Below are the code and all the weights of a small trained network. Each question names an input and a class and asks about switching units off, where a switched-off unit gives its printed mean instead of its output.

import numpy as np


def w(rows, s, z=0):
    codes = np.array(rows[::2]) - 128.0
    scale = np.full(codes.shape[1], s)
    scale[-1] = z or s
    return codes * scale


def f(y):
    return np.maximum(y, 0)


def log_softmax(a):
    a = a - a.max(-1, keepdims=True)
    return a - np.log(np.exp(a).sum(-1, keepdims=True))


def net(x, mask):
    res = np.array(x, float).reshape(1, 7) / 4 @ E
    y = f(res @ A[0][:, :-1].T + A[0][:, -1])
    res = res + np.where(mask, y, B[0][:, -1]) @ B[0][:, :-1]
    return log_softmax(res[-1] @ U[:, :-1].T + U[:, -1])


A, B = {}, {}
E = w([
[137,135,129,130,120,105,112],'x0',
[90,111,254,46,153,92,159],'x1',
[68,179,170,139,106,212,18],'x2',
[16,70,71,112,78,103,103],'x3',
[135,125,133,133,120,119,121],'x4',
[132,125,122,119,133,136,121],'x5',
[137,134,134,134,116,103,116],'x6',
],0.013)
A[0] = w([
[206,141,186,75,161,129,182,172],'neuron 0',
[51,32,106,76,109,75,150,153],'neuron 1',
[126,150,49,111,143,108,156,141],'neuron 2',
[118,172,98,165,147,176,34,124],'neuron 3',
[136,62,172,24,181,46,202,126],'neuron 4',
[37,123,70,172,55,173,82,87],'neuron 5',
[207,68,2,211,124,90,186,235],'neuron 6',
[122,187,101,184,111,197,77,123],'neuron 7',
[44,96,53,86,58,121,85,132],'neuron 8',
[65,158,57,191,29,185,100,158],'neuron 9',
[91,34,130,106,123,80,159,120],'neuron 10',
[148,182,191,120,180,120,157,139],'neuron 11',
[206,198,145,179,102,214,107,193],'neuron 12',
[56,171,254,98,120,156,62,48],'neuron 13',
[210,175,178,168,211,148,138,251],'neuron 14',
[64,152,251,86,130,141,72,41],'neuron 15',
[84,149,161,84,100,139,147,142],'neuron 16',
[176,143,145,14,152,79,206,147],'neuron 17',
[130,196,121,166,106,179,77,145],'neuron 18',
[196,207,154,144,193,128,126,255],'neuron 19',
[16,8,82,121,79,96,100,157],'neuron 20',
[19,81,67,132,56,129,82,142],'neuron 21',
],0.0084,0.0053)
B[0] = w([
[181,110,160,91,109,129,175,201],'neuron 0',
[85,135,116,123,104,68,76,202],'neuron 1',
[142,120,129,106,154,124,116,166],'neuron 2',
[113,127,145,152,91,169,133,190],'neuron 3',
[114,123,181,101,51,86,110,217],'neuron 4',
[171,71,138,129,82,136,132,209],'neuron 5',
[160,139,86,102,252,115,135,254],'neuron 6',
[87,133,170,170,98,155,130,190],'neuron 7',
[152,72,140,140,112,99,112,209],'neuron 8',
[157,91,135,161,109,139,147,221],'neuron 9',
[69,160,112,114,105,74,77,179],'neuron 10',
[163,98,139,128,123,148,160,176],'neuron 11',
[107,186,149,165,134,189,121,200],'neuron 12',
[170,125,79,143,225,102,147,196],'neuron 13',
[173,143,193,119,137,197,175,213],'neuron 14',
[154,118,61,106,204,86,148,189],'neuron 15',
[129,125,106,109,146,93,116,160],'neuron 16',
[147,111,172,94,94,134,144,202],'neuron 17',
[107,149,165,164,110,160,148,183],'neuron 18',
[145,137,164,154,148,174,167,203],'neuron 19',
[127,108,116,102,118,78,90,227],'neuron 20',
[156,50,125,118,112,108,130,222],'neuron 21',
],0.011,0.017)
U = w([
[164,200,125,109,252,152,157,255],'0',
[164,78,209,120,19,143,144,106],'1',
[128,94,2,127,194,86,91,160],'2',
[30,172,164,80,28,90,79,40],'3',
[81,216,188,187,85,195,118,63],'4',
],0.0094,0.0021)

Each question gives the input, the list of numbers given to net, and the class t.
The units are the neurons (one row each of A and B). Each row of codes is followed by its name. A weight is (code - 128) times the scale printed after its matrix; where a second scale follows, it is the last column's (A, B and U).
mask holds one flag per neuron, in row order. A switched-off neuron (its flag False) gives its mean, the last column of its row in B, instead of its output. The means were averaged over made-up inputs and are rounded, as every weight is.
A unit's drop is (log p(t) with every unit on - log p(t) with that unit switched off) / (log p(t) with every unit on - log p(t) with every unit switched off).
The circuit of an input: a set's keep is (log p(t) with only the set's units on - log p(t) with every unit switched off) / (log p(t) with every unit on - log p(t) with every unit switched off). Starting from the 12 units with the biggest drops (on a tie, the unit counted first), units are removed one at a time, each time the one whose removal leaves the highest keep (on an exact tie, the one counted first), for as long as the keep stays at least 0.8.
circuit, biggest first: the units of the circuit, biggest drop first
unit that matters most: the unit with the biggest drop
top k neurons: the k neurons with the biggest drops, biggest first
drop when u is switched off: that unit's drop, to one decimal
input [3,4,-7,1,5,-4,4], class 3: unit that matters most	neuron 10
input [1,1,-1,2,-4,0,-4], class 3: top 2 neurons	neuron 6; neuron 13
input [-1,1,0,6,1,-5,-5], class 3: circuit, biggest first	neuron 1; neuron 10
input [1,5,1,-8,5,-4,6], class 0: top 3 neurons	neuron 13; neuron 15; neuron 5
input [0,-7,1,8,6,8,8], class 1: top 3 neurons	neuron 5; neuron 9; neuron 13
input [4,0,0,6,-8,0,-5], class 2: top 2 neurons	neuron 4; neuron 14
input [-3,2,6,-4,8,-8,-2], class 0: top 2 neurons	neuron 13; neuron 15
input [-1,2,7,8,0,-6,6], class 2: top 2 neurons	neuron 13; neuron 15
input [-5,0,8,0,8,7,-1], class 4: top 2 neurons	neuron 6; neuron 7
input [-4,5,1,0,4,-2,4], class 0: top 2 neurons	neuron 13; neuron 15
input [7,-7,0,-3,5,-7,6], class 0: top 2 neurons	neuron 6; neuron 4
input [3,-1,8,-7,5,-3,-5], class 4: drop when neuron 6 is switched off	0.2
input [2,0,2,-1,-2,0,-3], class 4: drop when neuron 6 is switched off	0.6
input [1,-2,-6,-3,-2,1,8], class 0: circuit, biggest first	neuron 6
input [6,1,-8,7,-8,-6,3], class 3: drop when neuron 1 is switched off	0.1
